Every row comes from one small tree of marks. The marks that hang from a mark follow it in brackets, in the order of their numbers. Every link used is in the known rows. Which tree was each row made from?
Each row is shifted at random along 5 fixed directions that mean nothing.
Known rows
J_455(J_180(J_226 J_780(J_988)) J_435 J_634): [-163  131  175 -476  301  -61  223  -16  126   65   88   85  -16  104
 -314 -384   78   78  141   53  107 -130  -26 -606   79  -26  -19 -190
  -90  200 -208  108   22 -240   32  332 -120   22  100 -145   23   83]
J_435(J_455(J_180(J_226 J_780(J_988(J_619))) J_634)): [ -87  157  112 -227  108    9  212  -32   76  110  -29  -21  107   84
 -246 -196   61   76  200    4   53  -25  -17 -425    7   61   -9 -329
  -92  156 -111   58  133 -216  160  164   49   46   70 -145  -46   97]
J_226(J_435 J_634(J_455(J_180(J_780)))): [ 301 -108  175  108  -28  -51 -144 -199  132  -26 -300 -286   63   81
 -271 -273   -3   92  213  193   11  307 -272  -28  243  100   34   49
  -87 -112  187 -282 -301 -278   95  -31  347  143  194 -158  228  169]
J_435(J_455(J_180(J_226(J_634) J_780(J_988)))): [ 175   58   -5  -69  205   64  174   -3  -10  270  191  -81  168   90
  -18  178  192  -82  -20 -502  -40 -326 -106 -334  179  141 -262  140
 -103 -148  -59  243  267 -293  -37  298  285   47  -91   54 -206 -107]
J_634(J_455(J_180(J_226 J_780(J_988(J_619))) J_435)): [ -24   44   73 -347  182  -23  234  116  133   23 -169 -290   49   59
 -207  -24  185  -29  135  -60 -152 -139    1 -323  303   52 -291   87
  -62   70   59    9   94 -369  197  159  337  111  112 -128  201   12]
J_992(J_435(J_455) J_905(J_180 J_780 J_886)): [  17   18 -202   88  373 -107  -27   38  -95  217  -80 -191  345  308
 -286   21  207  -18  167 -164  151    1  -53  114  -54  179  -81 -296
 -107  286  100 -139  244  -49  -19   22  284  333  330 -204  156  154]
J_180(J_226 J_634(J_455(J_435)) J_780(J_988(J_905))): [  65   95   38 -117   90  -95  201  217   64  110  -81 -331  132  -87
 -181  289  209 -180  103 -193  -90 -179  221  -32  294  -77 -155  241
   15 -105   18  104  204 -334  125  -39  434   35  -54  -52  165  -20]
J_435(J_455(J_180(J_226 J_634 J_780(J_988(J_905(J_886)))))): [ -32   40   29   64  -33  -50  157  147  -65  272   36 -124  159   70
 -288  244  -34    7   48 -227   34  -82  154  -44  -43  -64 -106 -113
    8 -243 -149  179  279 -312 -118  -69  293   -5   81   65  -45  -37]
J_226(J_435(J_455(J_180))): [ 206   80 -117  -71  318   69  141 -274   57  392  274  153  232  206
   58 -275   95   55   87 -484   82 -347 -362 -440  -80  226  -88   11
 -243   54   50  103  190  109  -30  525  -56   46  -29   33 -154  -34]
J_435(J_455(J_180(J_226 J_634))): [ -11  167  106  -64   47 -185   70  -67    8  101    2 -280  224   22
 -165  158  368  -69  271 -244   65 -158  178 -103  221  141  106 -111
   27  186  133   64  196  -57  179  106  125  229   56 -264  -23  140]
J_886(J_905(J_180 J_435 J_780) J_992): [ -12   28 -310 -189  365 -290  -10  239 -124  -40  -24 -319  210 -224
  220  153  270 -234 -157 -263    9 -446   40 -339  161   34 -281  282
  -35   73  101  242  339   11 -148  235  252  132  -46  -70  143 -231]
J_905(J_180(J_226) J_435 J_780(J_988(J_619))): [-118   11 -315 -185  363  -23  272  162   12  185  114  -70  278  189
  -30  191  -54  -87 -112 -538  -34 -454   92 -387  -29  -89 -276  -35
 -273  119 -123  292  463  -43 -172  329  310   32   89  101   93 -333]
J_992(J_435 J_905(J_180 J_780(J_988(J_619(J_634))) J_886)): [ -21   32 -175 -299  510   31    7  165  -45  -13  -69 -327  164  209
 -163  117  111 -138   -5 -131  -70 -195   88 -175  128  -10  -82 -217
 -144  142  -45  -90  235 -195   21   48  380  153  324 -105  224 -122]
J_455(J_180(J_226 J_780(J_988(J_619 J_905))) J_435 J_634): [-233   49   98 -299   21 -128 -215  132  -80  -99 -202 -309 -207 -352
 -257 -164   23 -188   56   98  -60  -90  280 -287  128 -258   -4    5
  187  -91 -141   79   35 -180   86  -69  102   24 -154  -20  308  -32]
J_619(J_180(J_780) J_634(J_455(J_435))): [ 136   57  160 -108  -19  159  104   52   47   37  183   84  -25   16
  -19  -53  200  132   38  -13  135 -109 -190 -575  -15   48   83  -20
 -127 -203 -151   15   19  -85  312  178  -87  -51   85  -19 -181   33]
J_455(J_180(J_780(J_988(J_619))) J_435 J_634): [ -41  123  135   -9  215  -58  -78  -25 -124  530  136   59   82  -59
  -15   40 -120 -260   33 -422  -29 -302    9  -95 -130   31 -261   88
 -128   18  -40   68  264  181 -174  356   50  231 -198  214   85  -46]
J_619(J_180(J_226(J_435)) J_634(J_455)): [ 249   82  254  347  -22   81  224 -138  -54  529  227  154  309  263
  -58  209  -61  -17  200 -319  151   20 -282   29  -68  189  101  -33
 -360 -158   -8 -181  230  -35  205  238   62  110  201  204 -239   -3]
J_886(J_905(J_180(J_634) J_780(J_988(J_226(J_435)))) J_992): [  45   37 -132 -283  282 -240   -8  186  -87 -242 -120 -359   13 -214
  116 -113   15 -128 -194  247  -34  -29   36 -432  299 -137  -15   48
   20 -150  -94  159  164 -279  -38   38  197 -142   56   13  166 -233]
J_455(J_180(J_780(J_988(J_226 J_619))) J_435 J_634): [-176  277  -91 -144  444 -208 -221  148 -213  262   -2 -168   94 -318
  -10   -1   84 -340  123 -100   56 -321  277 -147  -21  -96 -138  -50
  112  285   47  182  422  167  -34   50   61  232 -322  -20  268   21]
J_180(J_226 J_634(J_455) J_780): [ 202   79  106   64  -92   62  384   46  206  197   26  -50  289  254
 -195  175   82   92  174 -218   18  -39  -73 -140   26   67   28    0
 -245 -200  -68   89   84 -166  145   92  266  -39  232  -35 -113   48]
J_180(J_226 J_634(J_455(J_435)) J_780(J_988(J_619 J_905))): [ -35  155  -31 -211   64   17  225  173  128   31 -149 -225  130  -98
 -185   35   -8  -64  131    4  -76 -111  181 -231   69 -177   -5  -10
  -63  -65  -81  109  159 -239  223  -93  313 -101  -12  -66  184  -18]
J_634(J_455(J_180(J_780(J_988(J_905(J_886)))) J_435)): [  69 -103  -48 -240  209   -2   73  209   60   52    2 -259  -53    1
  -98  -37  159   37  -52  -92 -121 -225  -87 -353  233  -29 -432  281
   49 -187   -6   87  107 -360  -99  144  354  -11   25   38  214 -111]
J_226(J_435(J_455(J_180(J_780(J_988(J_619 J_905))))) J_634): [  89  104 -168  -41  234    7 -239 -134  -48   44 -261 -206   99 -236
 -160 -332 -107  -98  128   57   47  -18  -51 -181  -50  -82   81 -165
    3   24   69  -21   71 -158   96 -122  272   17 -185 -122  214    5]
J_905(J_780 J_886(J_992)): [ -46 -178   71  386 -409 -129 -362  126   -9  -64    8  -63 -165 -201
   16  137 -185   61 -116  126  173   99  191 -189 -257 -232   43  -44
   99 -411 -330  125    0   85 -126 -234  -59  -34   90  260   46 -138]
J_886(J_905(J_180(J_226) J_435) J_992): [  28   73   99 -253  350 -452  361   93    8  -45 -367 -504  343  117
 -255   11  362 -145  235  -13  -35   27  -78   48  513  282 -180   39
 -188  300  353 -226  192 -342  129  263  448  288  397 -385  284    9]
J_455(J_180 J_435 J_634): [ -24  -13  361  -96  -16 -145 -153 -223   32  125   87   15 -140   35
 -149 -417   34   67  149   63  114   88 -145 -296   59   67   68  -84
  -48   25  -48 -177 -130  144  -13  382 -267  148   90  -15  116  127]
J_905(J_180(J_634) J_780): [  -6 -137  224  149 -294 -280 -335    8    6 -341 -385 -494  -59  -65
 -373   67  160   -9  134  241   80  340  266  122  229  -97  266 -233
  110  -29   43 -188 -140  -51  126 -220  260  242  289 -264  347   67]
J_905(J_180(J_634(J_455)) J_435 J_780): [ 114 -126   18  144  -44 -230   65   81   54   40 -103 -390  248  201
 -121  311  127   26   60 -169  -17   66   80   83  284   68 -151   80
 -119   58  195 -117   84  -73 -102   92  460  262  271 -118  258   23]
J_435(J_455(J_180(J_226 J_780) J_634)): [ -31   80  269   85 -164  -72   87 -133   32  179   -5  105   86  132
 -374 -260   15  188  267  127  246  253 -107 -211 -139   99  163 -392
  -66   12 -132  -53  -22  -92  117   86 -143  108  186 -128 -110  269]
J_992(J_435(J_455(J_634))): [ 110   78   81 -174  191  -65   30 -147  142   -1   48 -137   22  128
  -97 -261  384   63  250  -66  106  -45  -47 -367  228  152  111 -129
  -72  175   62 -151  -57  -23  188  244  -56   97   92 -232   39  179]
J_619(J_455(J_180(J_226 J_780) J_435) J_634): [ -14  108  351 -244   76 -102  213   34  -62  133   43 -125   54   81
 -372    7  210   53  163   -4   85   59   60 -230  196  101   29 -124
  -59   -8    4 -111   21 -325  342  145   89  198  204 -213 -107  212]
J_455(J_180(J_780) J_435 J_634): [-144  -54  388  146 -309 -152 -385 -161  -24   40 -134   86 -258 -141
 -374 -418 -170   78  171  354  283  346   22 -138 -201 -132  259 -285
   89 -140 -201 -179 -259  124   -6  -69 -352  130   78   23  177  243]
J_905(J_180 J_435(J_455) J_780(J_988)): [-184 -101  -86  344  -63 -290 -307   43 -108  -27 -211 -192   30 -122
 -238  196   74  -90   89   26  322  112  328   91   12 -107    5 -295
  133  223   10  -74  254  -27  -82 -269   99  301   16  -66  288   20]
J_780(J_988(J_226 J_435 J_619(J_455 J_634))): [  69  105  -34  -52  143   83  -26  175 -146   77  141 -211 -143 -247
  205  200   46 -180 -117 -169   15 -230  222 -335  127 -203   31    0
    2 -363 -118   47  420  -49  270  -59   73 -234 -212  285  -40 -278]
J_180(J_226(J_435) J_634(J_455) J_780(J_988)): [  65    7  230  423 -256  -34   93  -84  134  282 -211   50  164  132
 -415  139 -324  -17  261   78  208  326   94  243 -102 -133  217 -207
 -160 -193 -146 -151   -6 -249   54 -328  157   28  198  158   80  111]
J_780(J_988(J_226(J_435))): [ 136   66 -217 -239  467  -68   -6   21   86 -101  -35 -261   -4  -67
  -10 -133  268 -161   50 -155    8 -323   51 -397  323  -72  -19   87
   -7   40   21  132  242 -151   96  108  188  -87 -100  -44  208 -226]

Which tree is each row?
[  74   80 -316  -53  329  -44  106  -14   34  174   61  -19  261  150
  -74  -63  221   -4   56 -277  187 -252  -82 -210 -114  146  -69 -130
 -135  191    9   62  287   58   27  184  103  120   49 -182   14   48]
J_992(J_905(J_435(J_455) J_780))
[ 185  -57   57 -245  158  134  197   67   62   23    3 -118  -25  222
  -10  -75  139   50 -119 -254 -131 -180 -248 -430   70  119 -183  -47
 -311 -219 -126  -30  179 -158  178  477  283  -53  212   17  -31 -312]
J_905(J_780(J_988(J_619(J_180))))
[ 133   13    1   35  236  -37 -174   65 -185  317  204  -56  -63 -126
   98   55  -39 -213 -179 -328  -11 -253  -50 -206   66  -51 -285  248
   -4 -355 -119  206  283  -18 -227  237   98   11 -231  311   36 -182]
J_455(J_180(J_780(J_988(J_226(J_634)))) J_435)
[  83   23 -371  -60  181 -146 -305  274 -138 -203 -136 -427 -130 -395
   39  -97  203 -143 -102   52   61 -172  217 -181    3 -275   27   63
  180 -268  -43  200  312   79   84 -161  222 -176 -196  -34  338 -227]
J_988(J_226 J_435 J_905(J_780))
[ -34  147  117  235 -184  -59   57  -64  -44  335   34   87  229   53
 -282  120  -24   14  203 -190  237   11   94   -9 -264   29  187 -297
  -64 -108 -125  126  185   31   48  -53  -51  118   79  -15 -166  174]
J_435(J_455(J_180(J_226 J_634 J_780)))
[   4 -112 -112 -130  122 -145  -60  211    3 -238  -10 -508  138  -35
 -104   14  142  132    3  108 -119   22   65 -361  364 -138 -192  173
  107   90   57  139   15 -319    6   -4  531   76  123 -199  288  -30]
J_988(J_905(J_180(J_226(J_634(J_455(J_435)))) J_780 J_886))
[  65  181 -168 -376  475 -114  564   29  144  168  294 -220  576  319
   20  141  211   94  109 -513 -152 -441  -23 -644  316  169 -155   63
 -237  378  104  350  263 -273   -2  428  423   47  199 -208 -158  -57]
J_905(J_180(J_226(J_435(J_455)) J_634) J_886(J_992))
[ 115  -65 -233 -583  403   20   43  157  136 -294  126 -481  -58  160
    8  -76  584   71  -66 -192 -204 -348   37 -703  508   82 -196  213
  102   59  -17  132  -98 -337   76  238  352    5  103 -296   73   18]
J_992(J_435(J_455(J_634)) J_905(J_780 J_886))
[  -5 -143  166  -83 -390   44 -255  -68   82 -485 -390 -359 -414 -173
 -207 -377  192  182  101  331   68  280   13 -468  157 -121  360 -297
   98 -321  -78 -261 -220 -147  517 -190  -27 -195  145 -141  176  -26]
J_988(J_435(J_455) J_619(J_180))
[  56  -82 -355 -191  222   40  -80   95   58  -66   76 -134  -23   -8
   46    2  200 -102 -184 -381   40 -463   14 -429   -2  -84  -78  184
  -46 -204 -170  223  158   52  -81  158   96  -79  -31   45   76 -221]
J_992(J_905(J_435 J_780))
[ -76   37 -277 -393   81   62   76   28  156 -165  152  -24  -18  -45
  -19 -148  201  167  -71 -226  117 -444  112 -883   -9 -134  103  -50
   35 -117 -192  398   11  -55  -43   99 -110 -197  -73 -125 -105  -23]
J_905(J_435(J_455(J_180(J_634 J_780))))
[   8 -172  150   75 -306 -232 -207   15   40 -265 -288 -235 -295 -282
   -9 -146   26  -58  -55  251  126  147    9 -210  156 -102   95  122
   60 -474 -106 -159 -143  -97   29 -112 -120 -118  107  117  185 -124]
J_886(J_905(J_435) J_992)
[ 128  176 -314 -192  607  -87  477   15    3  408  228   79  595  375
   68  -88  167   37   -5 -430  115 -331 -370 -328 -136  381 -303 -152
 -403  380   75   91  493   32  -76  594  178  176  239 -154 -138   -3]
J_886(J_992(J_905(J_180 J_435(J_455) J_780)))
[  -4   67  -72  266    4  -34  -92  -50    3  284 -104   28  230  -51
 -239   12  -80  -81  244  -98  229  -64    2    0 -200  -67   88  -50
  -45  -15  -16   74  123  -30   35 -190   59  137    3   65   70  111]
J_634(J_455(J_180(J_226(J_435) J_780)))
